Below are the code and all the weights of a small trained network. Each question names an input and a target symbol and asks about switching units off, where a switched-off unit gives its printed mean instead of its output.

import numpy as np


def w(rows, s, z=0):
    codes = np.array(rows[::2]) - 128.0
    scale = np.full(codes.shape[1], s)
    scale[-1] = z or s
    return codes * scale


def norm(h):
    return h / np.sqrt((h * h).mean(-1, keepdims=True) + 1e-5)


def f(y):
    return y / 2 * (1 + np.tanh(0.7978845608 * (y + 0.044715 * y**3)))


def softmax(a):
    e = np.exp(a - a.max(-1, keepdims=True))
    return e / e.sum(-1, keepdims=True)


def log_softmax(a):
    a = a - a.max(-1, keepdims=True)
    return a - np.log(np.exp(a).sum(-1, keepdims=True))


def net(x, mask):
    ids = ['ΔΠαγεηξ'.index(c) for c in x.split()]
    T = len(ids)
    res = E[ids] + P[:T]
    r = norm(res)
    for j in range(2):
        rows = slice(3 * j, 3 * j + 3)
        q, k, v = (r @ M[0][rows].T for M in (Q, K, V))
        z = softmax(np.where(np.tri(T) > 0, q @ k.T / 3**0.5, -1e9)) @ v
        o = O[0][rows]
        res = res + np.where(mask[j], z, o[:, -1]) @ o[:, :-1]
    y = f(norm(res) @ A[0][:, :-1].T + A[0][:, -1])
    res = res + np.where(mask[2:26], y, B[0][:, -1]) @ B[0][:, :-1]
    return log_softmax(norm(res)[-1] @ U[:, :-1].T + U[:, -1])


Q, K, V, O, A, B = {}, {}, {}, {}, {}, {}
E = w([
[95,52,58,166],'Δ',
[140,98,51,165],'Π',
[187,134,171,116],'α',
[147,130,66,150],'γ',
[107,64,208,178],'ε',
[138,72,114,102],'η',
[77,160,71,255],'ξ',
],0.0095)
P = w([
[110,175,154,58],'0',
[128,161,177,240],'1',
[163,93,118,196],'2',
[112,107,90,48],'3',
[87,251,132,107],'4',
[159,187,128,253],'5',
[188,24,120,160],'6',
],0.0065)
Q[0] = w([
[91,221,132,217],'H0',
[74,109,112,85],'H0',
[170,148,162,49],'H0',
[36,188,83,30],'H1',
[188,49,126,75],'H1',
[104,1,62,146],'H1',
],0.0086)
K[0] = w([
[70,153,131,68],'H0',
[190,85,114,101],'H0',
[140,129,110,132],'H0',
[151,39,134,74],'H1',
[150,124,88,254],'H1',
[183,172,150,184],'H1',
],0.0092)
V[0] = w([
[168,235,68,202],'H0',
[74,185,195,143],'H0',
[188,131,69,43],'H0',
[254,155,169,139],'H1',
[139,194,112,94],'H1',
[81,132,123,153],'H1',
],0.012)
O[0] = w([
[11,10,105,114,181],'H0',
[100,183,35,56,175],'H0',
[93,164,254,204,2],'H0',
[165,135,224,25,216],'H1',
[82,124,145,77,83],'H1',
[109,93,98,138,154],'H1',
],0.0093,0.0034)
A[0] = w([
[67,121,225,216,183],'N0',
[176,193,32,159,2],'N1',
[223,194,210,100,174],'N2',
[148,148,111,63,141],'N3',
[54,116,103,127,126],'N4',
[32,254,142,54,25],'N5',
[38,218,120,51,129],'N6',
[103,182,73,163,93],'N7',
[117,74,147,80,62],'N8',
[209,147,19,124,85],'N9',
[153,169,60,162,140],'N10',
[128,144,153,189,23],'N11',
[127,187,63,52,171],'N12',
[70,67,44,186,105],'N13',
[72,133,151,2,176],'N14',
[86,64,122,155,113],'N15',
[158,89,140,178,209],'N16',
[155,27,175,207,162],'N17',
[153,162,23,18,178],'N18',
[101,65,146,45,91],'N19',
[36,92,189,150,165],'N20',
[113,111,107,228,100],'N21',
[110,139,104,66,129],'N22',
[100,130,109,161,109],'N23',
],0.0071,0.0024)
B[0] = w([
[151,120,118,97,179],'N0',
[137,90,135,130,162],'N1',
[78,182,133,98,230],'N2',
[116,97,128,120,165],'N3',
[94,97,161,140,147],'N4',
[146,2,116,195,141],'N5',
[179,36,129,142,148],'N6',
[126,125,121,76,137],'N7',
[134,144,96,153,144],'N8',
[154,92,169,131,211],'N9',
[169,133,154,111,166],'N10',
[134,129,107,122,112],'N11',
[132,64,119,109,191],'N12',
[121,124,154,121,229],'N13',
[126,87,144,139,196],'N14',
[133,106,129,110,168],'N15',
[129,150,171,142,174],'N16',
[125,120,152,129,202],'N17',
[150,81,153,129,253],'N18',
[114,155,113,168,175],'N19',
[162,84,135,109,168],'N20',
[171,106,102,111,161],'N21',
[125,81,102,143,149],'N22',
[110,108,170,128,130],'N23',
],0.0075,0.0043)
U = w([
[79,157,179,1,248],'Δ',
[48,130,33,83,205],'Π',
[225,143,43,75,117],'α',
[73,116,160,155,4],'γ',
[125,73,173,175,45],'ε',
[153,194,152,172,216],'η',
[182,131,123,225,1],'ξ',
],0.0088,0.0018)

Each question gives the input, a string of symbols that net reads in full, and the target symbol t.
The units are the heads (3 rows each of Q, K, V and O) and the neurons (one row each of A and B). Each row of codes is followed by its name. A weight is (code - 128) times the scale printed after its matrix; where a second scale follows, it is the last column's (O, A, B and U).
mask holds one flag per unit, heads first, then neurons. A switched-off unit (its flag False) gives its mean, the last column of its rows in O or B, instead of its output. The means were averaged over made-up inputs and are rounded, as every weight is.
A unit's drop is (log p(t) with every unit on - log p(t) with that unit switched off) / (log p(t) with every unit on - log p(t) with every unit switched off).
most important unit: the unit with the biggest drop
top k neurons: the k neurons with the biggest drops, biggest first
heads that matter: for each layer, one digit per head in row order, 1 if its drop is at least 0.15 and else 0, layers parted by /
drop of u: that unit's drop, to one decimal
input ξ Π α ξ ξ Π, target Π: heads that matter	10
input Δ α η, target Δ: top neuron	[N2]
input α ε γ α ξ, target ε: heads that matter	00
input α α Π, target Δ: heads that matter	01
input Δ Π ε η α η, target Δ: heads that matter	11
input α ε ε Π α, target ε: heads that matter	00
input ξ ξ α α Π ξ, target Π: heads that matter	10
input ε α ε ε γ α α, target Δ: heads that matter	01
input α Π Δ ξ ξ η, target Π: heads that matter	10
input ε γ Π α Δ, target Δ: heads that matter	11
input Π Δ Δ α, target ξ: heads that matter	11
input α α γ, target Δ: heads that matter	01
input ε Δ ε ε η, target α: heads that matter	10
input ξ ε ξ ε, target Π: heads that matter	11
input Δ α ξ η α, target ξ: heads that matter	11
input α Π α ε ε Δ, target α: heads that matter	10
input Δ ξ α η η, target ξ: most important unit	H1
input Δ η α, target η: drop of H0	0.3
input α Π Π α, target ε: drop of H0	0.5
input α α α Δ, target Δ: drop of H1	1.2
input Π Δ Π Δ, target ε: most important unit	H0
input α Δ η, target ξ: drop of H0	0.3
